In the rows, zero is written as 128.
Each row has a class, written after it.
[150 163 164 116 156 109 104 125 132 127 121 138 187 138 153 150 197 139
 166 141 103 189 131  98 190 115  82 129 133 169 112  90 159 116 107 108
  99 190 184 126 113 133  78 132 135 170 148  78 112 134]
vode
[155 163 184 100 171 107 144 153 134 122 108 153 188 133 163 159 185 154
 172 143  96 180 129 103 182  97  79 120 128 181 123  84 155 121  86 115
 102 180 169 139  89 147  87 126 134 189 148  90 113 119]
gorip
[175 130 115  14 134 145  80  57 106 192 169  86  96  58 211 182 132 148
 139 131  97  92 161 111 192  92 110 106 159 135  94  70 116 146 113 115
 195  93 165 163 104 152 158  60 149 102 101 101  93 123]
rof
[104  95 153 133  92  86  88 127 148 128  99 159 122 129 152 149 141 173
 119 145  96  98 129 118 101 112 140  83 175 180 107 130 143 144 102 149
 127 117 137 102 132 151 126 186 126 109 139 101 149 108]
Vire
[106  98  84 162 113 130  91 108 112 106  74 132 105 108 201 132  93 117
 116 157 109 194 119  99 158 184 176 127 197 122 124  57 158 157  91 194
 117 137 100 109 134 187 148  66 157  91 161  80 120 124]
rof
[151 160 186 103 163 103 135 147 135 128 124 155 201 148 151 142 162 152
 157 152 108 168 119  92 158 101  78 122 120 159 115  77 148 124 112 108
  98 175 183 125 102 142  93 137 120 161 154  75 116 135]
delup
[115  78 123  47  96 123  55 114 139 171  83 101  97 109 147 162 121 124
 131 158 129 121 126 172 160 116 131 114 160 140 122 137 140 143 106 150
 183  73 111 155  86 146 151 107 132  95 117 131 133 110]
gorip
[105  90  93  75 133  74  57 108 147  93  62  68 111 109 189 132  83 127
 118 170 128 180 111  96 181 176 142 106 164  95 139  96 154 172 101 204
 100 141  95 128 171 199 134  94 170 125 172  59 102 162]
Vire
[157 176 168 105 178 106 137 147 144 115  96 143 192 156 152 147 189 165
 178 137  99 186 106  92 180 118  95 134 108 178 131  68 145 113 114 116
 107 182 183 145  97 145  88 117 117 172 167  86 113 138]
mufam
[130 134  99 101 131  99 106  71 116 182 145 104  77  71 175 169 153 142
 124 153 126 157 160 124 167 110  79 134 147 102 109 161 119 160 126 119
 186 104 144 144  96  93 153 110 133 104  79 138  86 116]
gorip
[112 120 150 146  89 101 125 112 101  98 152 149  89 101 139 154 169 143
 172 154 116 153 163 104 117 116  76  81 135 139 123 153 116 117 104 189
 131 100 104  91  85  80 100 136 116 149 129 120 128  90]
gorip
[112 115 146 124  81 122 109 106 109  92 144 165  80 116 151 144 151 132
 168 152 104 138 156  92 106 140 101 110 132 137 120 163 116 108 124 194
 140  78  97  84 103  84 110 144 106 133 135 103 139  86]
lim
[118 116 140 145  89 121 119 109 103 109 140 152  85 107 139 149 157 146
 167 146 104 132 163  97 119 130  84  94 135 149 116 172 126 117 106 184
 133 102 106  95  72  81  90 138 104 151 144 127 130  83]
gorip
[154 125 162  59  97 127 102  77 107 130 124 136  84 139 182 159 140 148
 100 159 140 149 150 163 124 136 126 106 122 103 146 203 132 120 171 135
 141  86 128 163  60  97 101 120 110 141 156 117 128 129]
Fet
[117 121 186 115 112  90 106 122 141 132 102 186 138 136 156 154 129 149
 117 156 104 127 121  96 125 154 103  94 167 166  96 100 144 148 113 131
 122 145 140 130 143 178 128 172 130 112 150 102 147 134]
mufam
[119  78  95 127 150  74  86 143 125  93  74  97 108 101 153 138  91 141
 134 161 143 196 122  95 175 199 173 111 170  92 156  70 138 147 119 187
 125 129 136 127 163 181 162  55 154 113 176  99 105 154]
Vire
[101 115 201 123  95  95  71 120 152 121  95 159 134 148 157 136 117 150
 117 147 109  70 130 121 131 134 146 100 168 182 102  84 128 150  80 145
 125 116 127 109 136 166 132 168 135 122 157  87 151 123]
delup
[ 90  93  85 121 144 114  99 126 145  84  67 100 101 118 193 124  65 123
  82 171 148 231  99 129 146 161 184 141 144 104 134  96 136 150 127 217
 117 125  81 121 161  99 147  88 148 105 163  50 117 154]
lonud
[ 89 133 183 127  86 103 127 130 110  99 140 176  95 115 128 142 163 145
 183 166 118 119 160 102 101 132  60  90 130 144 122 178 115 113 111 192
 142  92 107  77 103  88  99 129 112 154 132 123 117  80]
mufam
[146 157 167  86 176 121 145 144 142 126 109 136 201 145 149 144 166 155
 151 147  98 161 115  99 153  86  89 128 109 160 117  82 139 123  99 130
 113 181 179 144  97 134  86 130 135 176 154  73 115 124]
delup
[106 118 154 118  79 120 110  92  93 122 149 144  93 112 132 135 149 132
 148 154 122 127 155 101 107 126  85  98 130 143 115 162 111 122 109 188
 127  93 121  88 103  84  95 151 117 132 136 110 131  88]
delup
[154 162 168  81 166 110  99 142 145 132 115 121 198 143 152 148 195 143
 138 135  94 189 115  75 169 106  69 111 130 163 119  62 155 142 116 108
 112 211 163 150 122 176  74 139 140 178 133  79 124 159]
lim
[106 111 133  89 103 111 113 114 108 116 163 135 100 111 132 131 154 143
 158 147 121 114 151 105 101 110  85  91 122 135 127 175 114 110 111 172
 136  93 109 110 100  97 100 159 114 150 134 129 124 117]
delup
[161 148 171  95 163 118 154 159 148 126  97 144 184 136 160 144 159 163
 157 146  80 160 125 108 167 107 100 113 113 177 120  87 149 125  91 115
  98 178 141 150  84 118  89 142 133 181 151  87 121 109]
gorip
[110 108 151 152 121  94 110 117 150 108  94 145 155 140 168 139 122 155
 105 144 107  96 126  98 115 127 158 112 161 163 103 124 145 119  97 153
 120 121 149 102 149 151 136 168 133  98 150  98 149 126]
delup
[133 100 140  70 104 143  81  64  80 188  94 118 126  77 194 166 152 160
  89 187 127 160 126 126 206 111 153 107 152 166 152 112 163 173 142 141
 167 118 165 138  63 162 149 108 136 157 133 121  81 127]
Vire
[103  99 127  60  95 110  61  96 129 147  87 124  55  88 229 196 145 182
  86 162 161 138  97 165 146  79 137 107 196 147 135 139 158 164 157 164
 190  81 157  99  69 171 129  96 147 109 130  96 100 157]
Vire
[ 77 110 169 154  82 107 102 121 109  98 120 173  76 109 138 151 168 147
 162 170 104 134 152 100  89 120  76  89 142 150 116 173 124 112 124 207
 131  93 102  73  97  86 102 155 102 145 140 120 132  73]
mufam
[ 93 100 156 146  86 109  99  97 106 115 149 151  77  94 143 150 188 135
 181 150 118 115 167 105 140 111  87  93 150 149 116 161 123 102 108 183
 141 106 110  80 111  77 106 143 112 148 144 133 133  89]
vode
[143 162 166  89 159 104 128 146 139 132 101 126 202 149 135 153 151 149
 141 159 106 169  98 101 162 101  73 124 104 157 112  63 157 125 103 122
  88 173 174 149 117 152  81 145 138 162 155  71 117 123]
delup
[123 117 109  73  75 119 112 121  97 118 139 134 114 142 204 169 124 115
 109 144 128 128 149 142 107 106 124 130 129  96 104 128 118  98 141 160
 127  44  70 134 104  62 140 117 113  47  95  73 151  90]
Fet
[ 99 116 163 145  82 109 118 109  91 113 151 166  90 102 141 146 172 135
 171 149 100 110 164 101 126 127  78  92 146 154 113 171 127 103  97 176
 132  97 110  84  95  95  91 140 105 144 131 114 132  69]
vode
[105 109 173 110  95  85  99 136 139 119  90 138 129 121 157 164  91 143
  95 141 114  98 124 122 138 134 137 100 161 183 107 108 146 155 104 159
 129 113 112 128 141 153 129 158 140 124 142  95 154 113]
gorip
[102 110 140 146  95 117 122 105 108 105 137 154  90  97 143 157 158 141
 160 159 115 124 146 103 101 118  95  91 128 146 122 177 128  98 122 189
 131  94 112  87  85  81  92 140 107 148 135 123 133 100]
lonud
[114 103 179 107  95 102  88 110 163 117 103 135 149 121 165 144 124 148
 103 151 114 104 127 121 140 102 165  97 171 179 113 118 135 156  93 144
 133 123 125 124 146 165 132 170 151 139 145 104 141 154]
delup
[ 98 121 165 150 111 107 100 108 137 107  97 152 131 135 172 151 126 139
 102 147 106  93 120 125 118 140 166  96 144 190 113 108 141 130  99 136
 105 128 110 123 149 159 132 172 142 113 136 109 154 126]
lonud
[118 109 106 137 126  99  69 162 159  55  74 125 125 116 188 114  63 130
 101 131 104 217 139 107 140 183 199 150 171 118 136 101 121 177 104 158
 108 141 101 120 174 148 150  74 154 109 161  67 103 153]
delup
[104  87  87 189 127  88  66  92 114  79  72  99 131 102 175 146  94 111
 139 139 120 193 105  77 143 178 152 101 191 102 123  34 140 170 121 195
 103 161 128 102 156 202 154  48 160  81 159  76 147 139]
firi
[127 119 164 125 110  97 117 126 141 124 104 155 143 116 168 165 111 146
 102 155  85  91 118  99 139 131 137 101 157 174 101 123 149 142 109 139
 108 123 129 122 123 154 123 158 139 118 142 102 140 130]
rof
[106 113 144 149  72 120 119  85 100 111 144 151  90 110 139 139 173 123
 172 156 117 124 156 100 127 136  88  99 130 144 113 169 122 113  93 180
 128  89 107  89  98  83  96 136 117 146 136 120 131  97]
lonud
[ 99 125 169 159  92 110 107 111  96 102 139 153  93 121 126 136 166 141
 162 144 109 140 159  95 115 151  93  99 150 143 122 169 119 112 109 193
 133 110 107  93 103 104 100 140 106 154 137 123 139  82]
lim
[164 173 160 108 180  90 147 121 125 129 127 130 190 125 162 146 182 145
 154 133 112 168 137  87 192 122  81 139 120 154 123  80 133 120  91 107
 106 170 176 157 108 130  78 118 135 185 140  86 109 140]
lonud
[111 108 190 133  98  97  84 104 152 139  74 167 144 152 140 138 141 130
 101 141 109  97 127 110 124 144 130  99 168 183 109 131 140 153 108 146
 116 146 127 115 139 158 124 185 137 126 158 102 151 135]
mufam
[115 121 171 143 106  79 107 124 137 143 111 168 149 117 146 150 131 145
 122 133  94  83 127 108 152 139 136  99 171 198 108 127 139 155  94 123
 133 129 135 131 139 167 130 160 133 133 137 125 151 126]
rof
[157 138 167  86 119 135  51 140 123 118 118 148  96 147 208 163 172 157
 121 149 102 165 169 170 164 163 138 135 128 128 112 174 102 121 127 129
 193 108 161 113 102 128 136  82 137  80 121  67  83 116]
Vire
[152 102 102 114  96 170  26  87 124 177 141  72 102 113 176 131 170 140
  82 155 149 215 141 174 173 116 144 126 175  91  98 140 130 154 164 121
 131 159 106 170 110 125 123 127 125 130 160  79  93 131]
Vire
[145  89 148  73 106 143  86  77 121 189  95 131  96  97 212 211 156 143
  77 186 132 124 118 135 161 102 104 118 155 110 107 172 163 122 170 129
 188 100 153 137  71 156 130 111 137 103 138 124  93 149]
mufam
[101 102 140 146  87  95 116 118 122  90 138 131  87  90 133 137 170 153
 183 155 114 145 159 102 117 109  90  68 139 139 128 159 113 126 109 196
 131  98  86 100  91  73 103 138 108 164 138 123 140  87]
gorip
[ 99 125 171 133  85 104 116 109 111  95 149 154  93 131 122 135 149 152
 173 166 110 157 138 101  96 138  81  75 136 133 116 166 125 124 113 190
 131  99 106  88 102  93 100 147 115 151 128 109 139 103]
lim
[159 174 156 127 166 101 150 149 133 129 127 143 202 138 151 145 181 137
 164 143  98 170 129  75 169 107  70 127 121 151 118  48 153 121 105 107
  96 191 165 137 122 142  86 120 126 175 137  79 129 123]
Fet
[ 91 129 165 154  93 104  99  91 105  98 146 160  98 118 131 138 172 134
 180 152 122 155 152  89 116 138  80  92 142 134 122 156 115 117 109 199
 129 113 108  84 119 100 107 132 109 147 138 116 139  95]
lim
[100 128 150 150  82 120 115 119 104 111 151 165  98 108 141 137 156 144
 164 140  92 116 162 103  95 125  99  81 144 152 119 168 127 109 113 190
 127 118 103  87  97 102 101 143 104 150 139 110 132  77]
rof
[ 97 114 128 133  66 104  92 108 106  96 153 138  94 104 131 150 179 150
 184 143 119 150 160  95 113 116  83  82 157 141 112 155 117 135 117 199
 128 116 117  85 109  88  98 141 125 148 134 116 132  96]
Vire
[111  70 105 102 105  92  85 148 136 113  68  82 131 106 182 120  86 105
  77 164 126 193 107 127 158 171 153 147 159  79 128  96 138 160 113 178
 126 146 101 124 164 127 159  78 167  82 156  64 112 135]
firi
[ 96 116 151 148  72 104 118 106 103  92 137 148  91 119 133 132 167 150
 180 149 117 136 152 102 111 130 103  80 131 139 127 178 113 115 117 216
 132 103 113  72 105  71 101 129 103 136 144 101 140  76]
Vire
[ 98 120 165 128  98  97 131 108 103 106 139 156  74 106 145 152 163 131
 171 160 117 134 164  91 116 124  60  74 126 135 128 161 126 122 100 194
 132 100 103  87 111 103  93 129 117 152 136 114 128  84]
gorip
[ 86  87 121 115  98 116   9 130 159  97  85 110  98 121 173 130  86 109
  90 172 128 210 102 147 119 149 175 135 200 131 124 136 156 166 108 174
 103 148 102  95 150 167 154  85 143  93 184  66  98 155]
firi
[161 126 133 135 143 117 118  82 120 189 149 138  55  85 183 154 172 148
 135 146 120 148 117 115 183 120  96 126 153 128 118 107 142 115 131 113
 201 140 200  95 106 158 171  91  97  97 144 107 108 136]
Fet
[156 152 162 100 183 125 127 159 140 140 118 147 190 135 169 150 183 165
 143 152  87 176 119 103 152  86  91 104 122 167 121  91 156 101 107 117
 112 186 156 140 105 140  78 127 117 176 145  80 125 133]
Fet
[ 80 111 125 114 107  90  63 117 124  85  77 105  89 122 164 142  70 125
 105 171 148 181 101 116 136 193 145 137 161  91 131  96 146 134 109 212
 111 102 106  98 157 140 142  93 167 105 150  82 114 141]
lim
[ 99 105 179 140 127  70 105 117 135 108  93 146 126 133 158 152 126 142
  98 156 106 109 128  98 144 145 131  95 168 171 107 119 153 142  94 151
 117 125 141 111 162 155 116 161 148 123 144  97 148 133]
vode
[107  86 118 146  90 104  67 127 154  77  90 111 123  89 172 165 100 146
 115 165 128 201 105  96 127 120 179  97 191 100 125  86 147 144 119 199
 106 140 125  94 150 162 136  68 144 101 166  74 119 159]
Vire
[154 155 169 102 154 117 131 155 145 126 122 140 202 152 148 141 167 150
 156 138  87 153 128 110 147  98  84 117 122 157 103  91 146 123 109 113
 108 178 148 138 108 117  81 132 133 162 137  80 128 117]
firi
[152 105 147  98  83 120  64  40  82 187 140 143  87  86 196 164 147 143
  89 145 147 124 146 164 162 116  86 113 157 106 108 168 128 152 148 127
 184  58 157 117  88 128 132 112 143 124 116  97  97 119]
firi
[116 114 151 141 111  84 116 125 132 136 108 153 126 109 165 151 114 164
 120 144  74 107 127 109 143 147 143 104 167 165 100 138 151 131  89 142
 139 116 137 133 136 158 130 156 130 127 139 116 141 112]
rof
[136 107 112 152 114 155  71  67  98 165 149 155  83  58 242 184 157 158
 124 157 125 122 142 133 139 116 130 150 170 101 100 153 151  97 178  94
 175  91 190  87  80 144 136 111 126 111 106 111  94 118]
vode
[153 153 175  88 168 108 127 135 131 116 115 129 187 135 165 159 183 155
 152 147  93 186 117  79 169  96  79 118 131 159 120  83 157 124 112 121
 109 170 174 138 107 166  85 133 133 173 134  90 122 144]
lim
[103 104 199 112  98 104  91 110 154 127  95 160 142 144 151 152 121 158
 105 158  88  96 107 126 111 107 143  85 154 186  98 138 146 137  84 148
 129 133 150 117 129 170 136 187 130 115 158 100 151 130]
delup
[119 108 178 103 117 114 100 120 142 145 106 158 139 128 166 150 129 171
 121 152  83  81 118 134 137 111 126  98 152 189  89 103 142 132  88 141
 128 123 143 135 126 171 118 194 135 134 155 106 153 112]
rof
[ 95 110 149 161  91 107 110 120 107 101 132 144  96 105 130 136 172 145
 176 164 117 143 148  89 119 140  84  89 146 129 120 167 127  96 124 196
 131 104 102  88 100 100 107 134  98 138 142 137 132  94]
mufam
[100 107 141 146  98 107 121 110 107 107 152 146  81  97 133 152 161 155
 166 150  97 131 154  90 113 114  92  82 130 141 123 172 130 103 113 178
 137 109 123  83 107  88  95 140  99 137 136 132 125 106]
vode
[ 98 101 148 141  85 111 111 105 101 103 146 151  80  85 145 147 174 146
 175 151 107 113 164 102 128 111  91  92 150 162 121 148 122 119 113 181
 137  98 113  86  97  94  99 150 115 162 139 123 133  79]
vode
[104  87 174 111 129  80  95 129 150 129  77 144 138 123 173 161 133 137
 104 159 103 107 111 107 156 118 111  94 168 183 101 117 159 162  89 140
 121 144 132 120 134 179 139 173 151 128 147 109 149 143]
gorip
[125 124 101 160 162 125  90  43  58 175 143 103  56  85 215 193 172 104
 135 102 141 169 124 114 168  74 124 140 186 182 122 109 137 164 161  99
 131 134 171 109  82 132 181  59 117  91 123 123 108 110]
gorip
[106 105 163 140 112  79 105 126 139 125  97 131 143 131 148 146 119 153
 110 148 111  84 119 103 129 139 136  82 170 167 107 109 144 153 113 158
 122 143 129 118 148 171 124 163 142 127 142  90 156 115]
Vire
[125 104 157 106  92  96  99 134 141 115  96 130 134 147 158 143 120 160
  96 141  97 128 113 121 135 149 165 108 160 181 113 134 152 135 100 139
 133 101 121 130 141 147 133 167 140 114 144  97 144 130]
lim
[ 78  93 101 138 113  56  61 135 128 110  84 122 132  96 177 155 106 119
 137 156 154 189 145 102 146 144 152 149 228 118 138  66 141 180 125 182
 127 146 129 106 143 158 171  80 145 104 145  92 112 121]
Vire
[160 158 156 110 190 100 138 155 138 131 107 128 194 134 149 160 190 159
 171 142  98 198 115  93 175 102  87 108 118 168 130  82 152 116 101 106
  97 185 173 154  91 149  78 115 126 174 145  94 116 138]
gorip
[138 117 129 205 130 147 108 131 111 116 119 142  81  76 168 178 179 184
 163 134  91 162 122 140 110  97 131  96 163 159 108 153 122  83 139 155
 166 114 188  60  77 142 137  79  98  74 109 123 137  87]
Fet
[111 104 154 144 100 102 129 112 106 111 130 135  97  96 139 152 163 149
 175 167 105 142 149  94 131 111  71  81 126 144 121 161 136 112 106 190
 129 108 120  83  85  91  99 146 109 153 138 131 131  89]
gorip
[164 170 154 102 185 108 127 134 135 133 135 136 201 130 150 140 188 157
 155 144 109 175 116  85 177  96  83 126 116 167 123  69 143 117 103 102
 112 170 187 149 105 145  78 128 131 187 147  84 109 143]
delup
[115 120 150 119 113 101 120 113 114 100 132 134  94 111 139 143 157 153
 163 169 115 156 150 105 130 134  83  73 120 143 126 156 130 118 112 185
 123 102 104 114  94  83  93 148 122 161 138 119 133  99]
gorip
[ 95 110 157 144 104 104  94 131 154 110  87 168 132 134 175 146 115 153
  99 144 108 106 119 129 119 133 168 108 156 204 111 132 148 143 113 142
 122 121 113 110 142 149 140 175 119 114 151  94 146 127]
lonud
[195 106 118  20  97 131  98  71 127 169 136 105 129  76 189 147 124 161
 149 127 112  98 162 152 172 131 147 114 166 131 125 199 115 133 133 114
 181  75 136 183  65 163 110 105 114 117 121 114 126  99]
Vire
[ 85 116 111 212 112  92  43 106 125 101  87 101 108 125 167 125 108 124
 103 162 160 214  81 101 123 184 124 127 174  71 121  44 157 158 142 158
  91 161 124  94 167 170 126  75 149  98 160  75 129 142]
lim
[144 166 156 115 168 108 143 153 138 107 122 139 183 140 152 158 175 164
 168 140  97 176 122  89 153  93  92 111 134 146 114  79 153 114 120 140
 102 188 167 134 105 140  84 124 125 171 140  80 125 122]
Vire
[ 98 109 141 158  86 115  98 111 126  97 144 166  85 104 141 145 167 143
 166 148 108 113 153 108  94 108  92  85 128 165 118 169 120 108 107 185
 132 102  98  75 103  89  99 153 101 151 151 110 130  97]
lonud
[123  91 163  99 110  86  77 113 145 137  84 131 136 138 163 148 138 139
 105 145  99  65 125 101 176 123 134  98 158 193 108 112 148 155  82 150
 131 114 125 119 145 174 127 164 140 123 157  96 144 129]
Vire
[161  81 115 178  88 138  89 153 117  88  91 144 132 126 176 168 104 190
  82 155 103 135 160 151 114 149 145 140 141  68  80 166 149 101 188 168
 160  66 167 104  79  76 133 143 142 129 138  85 116  84]
Vire
[162 173 163 131 162 111 125 151 140 124 118 161 189 147 169 148 176 149
 150 141  88 180 130 100 168 106  88 136 136 160 105  78 149 113 102 117
 109 172 161 127  96 112  92 117 117 157 135  68 129 120]
Fet
[145 174 196 113 169  95 144 142 135 123 119 147 196 149 146 140 167 142
 167 144 113 188 116  98 177 113  90 128 122 155 121  83 138 119  99 121
 102 183 179 133 116 139  88 121 128 171 149  74 121 138]
delup
[109 121 163 152  93 104 127 106 103 110 139 166 108 102 135 155 156 134
 172 155  90 107 150  81 112 124  64  79 128 144 114 162 129  98  96 189
 127 118 112  87 108 109  88 133 101 136 134 134 160  81]
Fet
[115 104 154 127 107  85 102 148 148 123  97 161 144 111 156 150 107 165
  99 155  89 102 134 106 110 127 134  98 165 171 112 133 148 135 103 150
 133 104 124 123 140 166 115 166 112 131 138  95 154 109]
Fet
